Below is a small trained network, with its code and all its weights. Each question gives an input and a class and asks what happens when units are switched off, that is, made to give their printed mean instead of their output.

import numpy as np


def w(rows, s, z=0):
    codes = np.array(rows[::2]) - 128.0
    scale = np.full(codes.shape[1], s)
    scale[-1] = z or s
    return codes * scale


def norm(h):
    return h / np.sqrt((h * h).mean(-1, keepdims=True) + 1e-5)


def f(y):
    return np.maximum(y, 0)


def log_softmax(a):
    a = a - a.max(-1, keepdims=True)
    return a - np.log(np.exp(a).sum(-1, keepdims=True))


def net(x, mask):
    res = np.array(x, float).reshape(1, 5) / 4 @ E
    u = 0
    for l in range(3):
        y = f(norm(res) @ A[l][:, :-1].T + A[l][:, -1])
        res = res + np.where(mask[u : u + 10], y, B[l][:, -1]) @ B[l][:, :-1]
        u += 10
    return log_softmax(norm(res)[-1] @ U[:, :-1].T + U[:, -1])


A, B = {}, {}
E = w([
[134,134,167,90,189,106,123,177,248,100,158,161],'x0',
[153,124,95,161,77,175,255,150,137,75,111,220],'x1',
[136,130,125,120,126,126,126,130,127,124,121,129],'x2',
[124,124,126,123,127,127,127,131,128,129,126,130],'x3',
[109,120,88,186,153,44,109,19,141,111,74,211],'x4',
],0.0086)
A[0] = w([
[96,118,108,160,132,55,113,69,135,122,110,159,144],'0.n0',
[121,105,98,106,104,134,98,103,45,161,98,84,114],'0.n1',
[136,130,121,129,76,174,207,120,84,88,84,163,61],'0.n2',
[115,111,127,125,149,96,137,127,164,141,119,163,46],'0.n3',
[103,129,162,82,143,127,151,183,179,122,170,120,67],'0.n4',
[130,133,174,116,173,109,140,156,255,109,136,139,154],'0.n5',
[144,112,126,139,115,162,205,147,167,84,135,191,29],'0.n6',
[122,100,78,134,111,98,155,106,150,113,96,193,3],'0.n7',
[147,119,162,44,115,171,110,187,98,150,149,48,151],'0.n8',
[152,153,125,112,84,180,182,201,121,113,147,133,81],'0.n9',
],0.0084,0.0041)
B[0] = w([
[217,164,121,81,150,139,88,80,106,193,33,142,205],'0.n0',
[81,194,234,124,93,167,145,65,142,94,136,71,200],'0.n1',
[152,58,27,174,182,146,159,180,194,183,196,85,212],'0.n2',
[71,170,100,173,148,136,60,111,134,82,137,122,147],'0.n3',
[218,134,178,85,122,109,168,139,70,203,2,118,190],'0.n4',
[170,94,143,21,102,85,106,144,193,74,195,119,219],'0.n5',
[84,197,228,107,48,198,168,99,72,69,62,134,207],'0.n6',
[107,202,164,215,100,70,141,143,163,127,148,115,173],'0.n7',
[102,168,150,250,54,61,164,156,180,82,185,127,254],'0.n8',
[102,43,137,91,221,245,15,47,82,169,146,139,221],'0.n9',
],0.0063,0.01)
A[1] = w([
[136,133,142,95,98,30,119,167,130,192,111,96,54],'1.n0',
[84,99,97,137,159,117,94,153,112,111,146,148,86],'1.n1',
[129,114,104,97,100,128,180,185,179,35,149,177,121],'1.n2',
[72,137,15,191,162,102,152,115,87,176,95,163,14],'1.n3',
[130,146,65,176,137,112,204,93,174,91,111,175,3],'1.n4',
[143,131,149,88,124,172,140,111,119,184,119,129,112],'1.n5',
[108,130,107,127,108,48,160,155,164,31,143,254,20],'1.n6',
[145,128,73,117,203,69,88,88,201,23,86,219,30],'1.n7',
[121,111,134,65,175,69,33,171,162,150,174,150,73],'1.n8',
[127,53,102,62,95,151,173,197,161,108,235,41,78],'1.n9',
],0.0062,0.0028)
B[1] = w([
[132,80,114,167,173,67,153,99,112,136,105,158,178],'1.n0',
[122,116,157,153,167,92,136,126,87,94,118,105,128],'1.n1',
[84,182,225,143,102,122,56,88,112,134,134,66,192],'1.n2',
[234,133,154,118,102,114,159,247,151,199,54,164,164],'1.n3',
[177,180,161,144,18,109,161,154,170,175,149,124,172],'1.n4',
[118,127,118,126,131,84,149,94,92,122,103,212,175],'1.n5',
[75,184,166,158,83,135,145,98,142,104,191,3,165],'1.n6',
[30,95,126,116,145,185,180,123,159,116,254,36,199],'1.n7',
[173,58,11,178,133,126,201,113,117,160,180,146,190],'1.n8',
[67,109,135,124,189,65,105,177,51,111,23,191,255],'1.n9',
],0.006,0.0058)
A[2] = w([
[174,74,3,71,131,142,156,62,174,160,198,131,43],'2.n0',
[172,119,73,206,53,205,156,129,105,129,107,154,92],'2.n1',
[146,164,127,53,149,201,120,191,151,83,79,232,44],'2.n2',
[75,101,161,58,181,171,96,137,163,142,99,212,65],'2.n3',
[185,158,112,82,118,92,126,76,216,69,130,189,139],'2.n4',
[192,102,139,62,118,30,86,209,196,122,143,115,103],'2.n5',
[121,111,41,65,127,132,45,50,140,147,137,80,74],'2.n6',
[92,44,18,144,145,211,110,172,77,137,212,122,1],'2.n7',
[96,191,118,110,99,149,172,115,141,61,162,119,32],'2.n8',
[129,179,145,156,128,86,33,104,104,146,57,137,45],'2.n9',
],0.0068,0.0032)
B[2] = w([
[156,187,56,59,126,216,99,133,172,84,173,164,171],'2.n0',
[141,128,61,120,164,59,95,196,188,130,137,148,240],'2.n1',
[170,68,183,57,23,137,131,120,70,98,117,149,196],'2.n2',
[172,116,126,64,92,128,136,101,118,72,159,152,188],'2.n3',
[61,108,134,174,122,195,89,119,128,96,225,62,212],'2.n4',
[114,146,40,216,181,69,159,155,79,148,71,195,253],'2.n5',
[176,135,107,42,177,178,117,112,151,100,115,149,192],'2.n6',
[16,68,51,177,254,149,114,64,76,164,95,128,207],'2.n7',
[86,112,151,121,86,130,98,134,130,158,149,100,179],'2.n8',
[142,85,127,60,104,190,133,187,84,141,104,148,208],'2.n9',
],0.0072,0.0049)
U = w([
[66,171,214,177,54,142,129,115,159,102,209,62,253],'0',
[166,159,157,57,127,149,75,67,55,189,36,123,84],'1',
[53,51,72,186,169,206,159,143,75,157,128,149,65],'2',
[193,169,55,188,74,134,175,142,176,187,96,181,83],'3',
[134,105,134,173,171,6,138,202,109,118,136,162,124],'4',
[156,133,52,63,193,130,84,92,192,104,197,141,81],'5',
[150,78,211,16,77,175,150,155,88,73,124,193,126],'6',
],0.014,0.0025)

Each question gives the input, the list of numbers given to net, and the class t.
The units are the neurons (one row each of A and B). Each row of codes is followed by its name. A weight is (code - 128) times the scale printed after its matrix; where a second scale follows, it is the last column's (A, B and U).
mask holds one flag per neuron, layer by layer. A switched-off neuron (its flag False) gives its mean, the last column of its row in B, instead of its output. The means were averaged over made-up inputs and are rounded, as every weight is.
A unit's drop is (log p(t) with every unit on - log p(t) with that unit switched off) / (log p(t) with every unit on - log p(t) with every unit switched off).
The circuit of an input: a set's keep is (log p(t) with only the set's units on - log p(t) with every unit switched off) / (log p(t) with every unit on - log p(t) with every unit switched off). Starting from the 12 units with the biggest drops (on a tie, the unit counted first), units are removed one at a time, each time the one whose removal leaves the highest keep (on an exact tie, the one counted first), for as long as the keep stays at least 0.8.
circuit, biggest first: the units of the circuit, biggest drop first
most important unit: the unit with the biggest drop
k most important neurons: the k neurons with the biggest drops, biggest first
top k neurons in layer l: the k neurons of layer l with the biggest drops, biggest first
drop of u: that unit's drop, to one decimal
input [-8,-1,3,-8,-3], class 0: circuit, biggest first -> 0.n1
input [1,-4,3,-6,5], class 5: 3 most important neurons -> 0.n6; 0.n4; 1.n7
input [0,6,3,3,0], class 2: 3 most important neurons -> 0.n2; 0.n9; 0.n8
input [-3,1,0,6,7], class 3: top 2 neurons in layer 1 -> 1.n3; 1.n9
input [-1,8,6,-3,-4], class 2: 2 most important neurons -> 0.n2; 2.n7
input [0,4,6,-3,0], class 2: 4 most important neurons -> 0.n2; 0.n9; 0.n5; 0.n8
input [0,0,-8,2,1], class 1: 2 most important neurons -> 0.n0; 0.n5
input [2,-4,8,-7,0], class 4: 2 most important neurons -> 0.n9; 0.n0
input [1,1,8,-5,8], class 0: 3 most important neurons -> 0.n9; 0.n7; 1.n7
input [3,1,5,-6,0], class 6: top 2 neurons in layer 0 -> 0.n8; 0.n4
input [1,2,7,-5,6], class 0: top 2 neurons in layer 0 -> 0.n7; 0.n9
input [-1,-8,2,1,0], class 0: top 3 neurons in layer 0 -> 0.n1; 0.n8; 0.n9
input [-8,1,4,-7,-8], class 2: 3 most important neurons -> 0.n9; 2.n7; 0.n6
input [2,-4,-7,2,1], class 5: most important unit -> 2.n0
input [1,-5,-7,-6,0], class 4: 2 most important neurons -> 0.n9; 0.n6
input [-5,-5,8,3,0], class 0: 2 most important neurons -> 0.n1; 0.n9
input [7,-3,-5,-1,-1], class 4: 2 most important neurons -> 2.n5; 0.n9
input [2,-4,-1,-4,7], class 5: drop of 1.n7 -> 0.1
input [4,3,-6,7,1], class 0: top 2 neurons in layer 0 -> 0.n5; 0.n7
input [2,-3,-3,-4,8], class 5: most important unit -> 1.n7
input [-4,1,-3,7,4], class 3: drop of 0.n2 -> 0.1
